Below is a small trained network, with its code and all its weights. Each question gives an input and a target symbol and asks what happens when units are switched off, that is, made to give their printed mean instead of their output.

import numpy as np


def w(rows, s, z=0):
    codes = np.array(rows[::2]) - 128.0
    scale = np.full(codes.shape[1], s)
    scale[-1] = z or s
    return codes * scale


def f(y):
    return np.maximum(y, 0)


def softmax(a):
    e = np.exp(a - a.max(-1, keepdims=True))
    return e / e.sum(-1, keepdims=True)


def log_softmax(a):
    a = a - a.max(-1, keepdims=True)
    return a - np.log(np.exp(a).sum(-1, keepdims=True))


def net(x, mask):
    ids = ['ΓΘΛΞΠΩαβδεζημτψ'.index(c) for c in x.split()]
    T = len(ids)
    res = E[ids] + P[:T]
    r = res
    for j in range(3):
        rows = slice(2 * j, 2 * j + 2)
        q, k, v = (r @ M[0][rows].T for M in (Q, K, V))
        z = softmax(np.where(np.tri(T) > 0, q @ k.T / 2**0.5, -1e9)) @ v
        o = O[0][rows]
        res = res + np.where(mask[j], z, o[:, -1]) @ o[:, :-1]
    y = f(res @ A[0][:, :-1].T + A[0][:, -1])
    res = res + np.where(mask[3:15], y, B[0][:, -1]) @ B[0][:, :-1]
    return log_softmax(res[-1] @ U[:, :-1].T + U[:, -1])


Q, K, V, O, A, B = {}, {}, {}, {}, {}, {}
E = w([
[140,102,103,122],'Γ',
[144,124,105,150],'Θ',
[157,127,133,122],'Λ',
[137,106,95,134],'Ξ',
[154,120,130,113],'Π',
[132,94,85,128],'Ω',
[148,107,120,111],'α',
[131,108,83,150],'β',
[142,94,106,110],'δ',
[150,126,119,137],'ε',
[2,114,148,101],'ζ',
[157,109,136,97],'η',
[147,117,113,131],'μ',
[150,95,127,88],'τ',
[150,122,121,128],'ψ',
],0.027)
P = w([
[97,174,54,75],'0',
[117,193,62,93],'1',
[83,87,131,128],'2',
[148,187,55,108],'3',
[97,68,146,151],'4',
[160,160,75,133],'5',
[134,54,152,175],'6',
[180,129,95,161],'7',
[136,29,157,183],'8',
[206,160,63,154],'9',
[145,4,177,205],'10',
[219,136,73,173],'11',
[169,1,176,221],'12',
[224,101,90,198],'13',
],0.012)
Q[0] = w([
[218,4,134,186],'h1',
[212,247,38,62],'h1',
[133,241,217,161],'h2',
[106,143,180,150],'h2',
[184,92,80,105],'h3',
[101,144,178,154],'h3',
],0.045)
K[0] = w([
[236,52,124,171],'h1',
[2,63,238,181],'h1',
[23,192,141,96],'h2',
[86,103,131,112],'h2',
[60,189,113,100],'h3',
[175,95,129,168],'h3',
],0.047)
V[0] = w([
[181,168,224,50],'h1',
[111,210,135,251],'h1',
[188,151,141,159],'h2',
[149,122,139,80],'h2',
[193,147,82,103],'h3',
[128,104,158,138],'h3',
],0.022)
O[0] = w([
[136,38,9,120,2],'h1',
[139,217,99,77,30],'h1',
[106,81,108,97,171],'h2',
[98,142,80,189,134],'h2',
[180,149,76,141,121],'h3',
[130,99,175,105,67],'h3',
],0.015,0.012)
A[0] = w([
[226,181,55,111,246],'n1',
[211,121,131,185,62],'n2',
[193,143,6,62,51],'n3',
[150,110,164,93,49],'n4',
[116,139,161,119,163],'n5',
[101,217,171,113,16],'n6',
[164,95,104,178,210],'n7',
[193,213,51,67,73],'n8',
[142,205,172,129,222],'n9',
[176,182,115,93,8],'n10',
[145,62,97,152,26],'n11',
[87,144,134,69,2],'n12',
],0.014,0.0081)
B[0] = w([
[180,215,53,14,210],'n1',
[147,120,110,197,197],'n2',
[40,33,157,192,164],'n3',
[157,166,118,155,151],'n4',
[135,149,65,133,187],'n5',
[150,54,3,82,228],'n6',
[164,66,181,70,211],'n7',
[93,44,216,167,181],'n8',
[98,173,250,167,253],'n9',
[73,113,56,150,158],'n10',
[111,219,88,178,194],'n11',
[115,149,191,160,146],'n12',
],0.027)
U = w([
[159,145,238,108,85],'Γ',
[77,185,91,25,165],'Θ',
[72,18,119,109,83],'Λ',
[125,227,111,139,186],'Ξ',
[133,117,20,106,131],'Π',
[53,154,169,198,129],'Ω',
[213,173,85,90,138],'α',
[2,133,114,169,195],'β',
[160,39,186,139,121],'δ',
[65,70,249,69,116],'ε',
[98,128,126,138,133],'ζ',
[60,68,61,213,5],'η',
[188,194,182,52,116],'μ',
[170,175,83,194,36],'τ',
[180,77,155,35,145],'ψ',
],0.0051,0.013)

Each question gives the input, a string of symbols that net reads in full, and the target symbol t.
The units are the heads (2 rows each of Q, K, V and O) and the neurons (one row each of A and B). Each row of codes is followed by its name. A weight is (code - 128) times the scale printed after its matrix; where a second scale follows, it is the last column's (O, A, B and U).
mask holds one flag per unit, heads first, then neurons. A switched-off unit (its flag False) gives its mean, the last column of its rows in O or B, instead of its output. The means were averaged over made-up inputs and are rounded, as every weight is.
A unit's drop is (log p(t) with every unit on - log p(t) with that unit switched off) / (log p(t) with every unit on - log p(t) with every unit switched off).
The circuit of an input: a set's keep is (log p(t) with only the set's units on - log p(t) with every unit switched off) / (log p(t) with every unit on - log p(t) with every unit switched off). Starting from the 12 units with the biggest drops (on a tie, the unit counted first), units are removed one at a time, each time the one whose removal leaves the highest keep (on an exact tie, the one counted first), for as long as the keep stays at least 0.8.
circuit, biggest first: the units of the circuit, biggest drop first
most important unit: the unit with the biggest drop
k most important neurons: the k neurons with the biggest drops, biggest first
which heads matter: for each layer, one digit per head in row order, 1 if its drop is at least 0.15 and else 0, layers parted by /
input η Θ Ω Θ ε Ω ε, target Ω: circuit, biggest first => h1; n9; n7
input Λ μ Ω ε δ η τ, target η: circuit, biggest first => h1; n3; h3
input Π α τ Θ Θ Π Γ Γ ψ Θ, target ψ: most important unit => n1
input Θ δ Θ Θ μ Λ, target μ: circuit, biggest first => h3; n1; n6; n11
input Θ Λ Π Θ Ξ Θ ε Θ Θ, target Θ: which heads matter => 101
input η δ τ Λ ε Γ η ε Θ Λ ε Θ, target ε: 4 most important neurons => n8; n6; n3; n11
input Θ β ε Θ Π Ω η δ Γ η α, target η: circuit, biggest first => h1; n3; h3
input Θ δ Θ δ δ, target δ: 4 most important neurons => n1; n9; n7; n6
input Θ Θ Θ δ α Θ ε Λ Ω Ξ τ, target Ξ: circuit, biggest first => h1; n7
input Ξ μ Ω Θ, target Ω: 3 most important neurons => n9; n1; n7
input Γ Ξ Ω Γ Θ δ β Ω, target β: 3 most important neurons => n9; n6; n10
input Θ δ Π Π, target Π: circuit, biggest first => h1; n9
input Λ η Θ τ δ ψ Θ Θ Π ε Ω Θ Λ ε, target Λ: circuit, biggest first => n3; h1; h3; n7
input Π Λ Ξ, target Λ: circuit, biggest first => n3; h1; n7
input Ξ η Ω τ Λ δ η Π ε, target Π: circuit, biggest first => n9
input Θ Θ δ η Θ τ, target Θ: 3 most important neurons => n1; n6; n9
input τ δ Θ ψ η, target ψ: 4 most important neurons => n1; n9; n11; n3
input Π η μ Θ Θ Θ δ η η, target η: circuit, biggest first => h1; h3; n2
input δ ε Λ, target ε: 2 most important neurons => n8; n6
input Π ψ α ε Ξ, target ε: most important unit => n8
input η Ω ζ Θ Θ Θ Ξ Θ Θ Λ η ε τ Π, target β: 3 most important neurons => n1; n11; n9
input η η ψ Θ Π τ Ξ Ξ β Θ, target β: which heads matter => 100
input δ Ω Ω ψ δ ε, target δ: which heads matter => 100
input Γ δ δ ε Θ η η δ Λ Θ δ ψ η ε, target η: which heads matter => 111
input α δ Θ, target δ: 3 most important neurons => n1; n9; n7
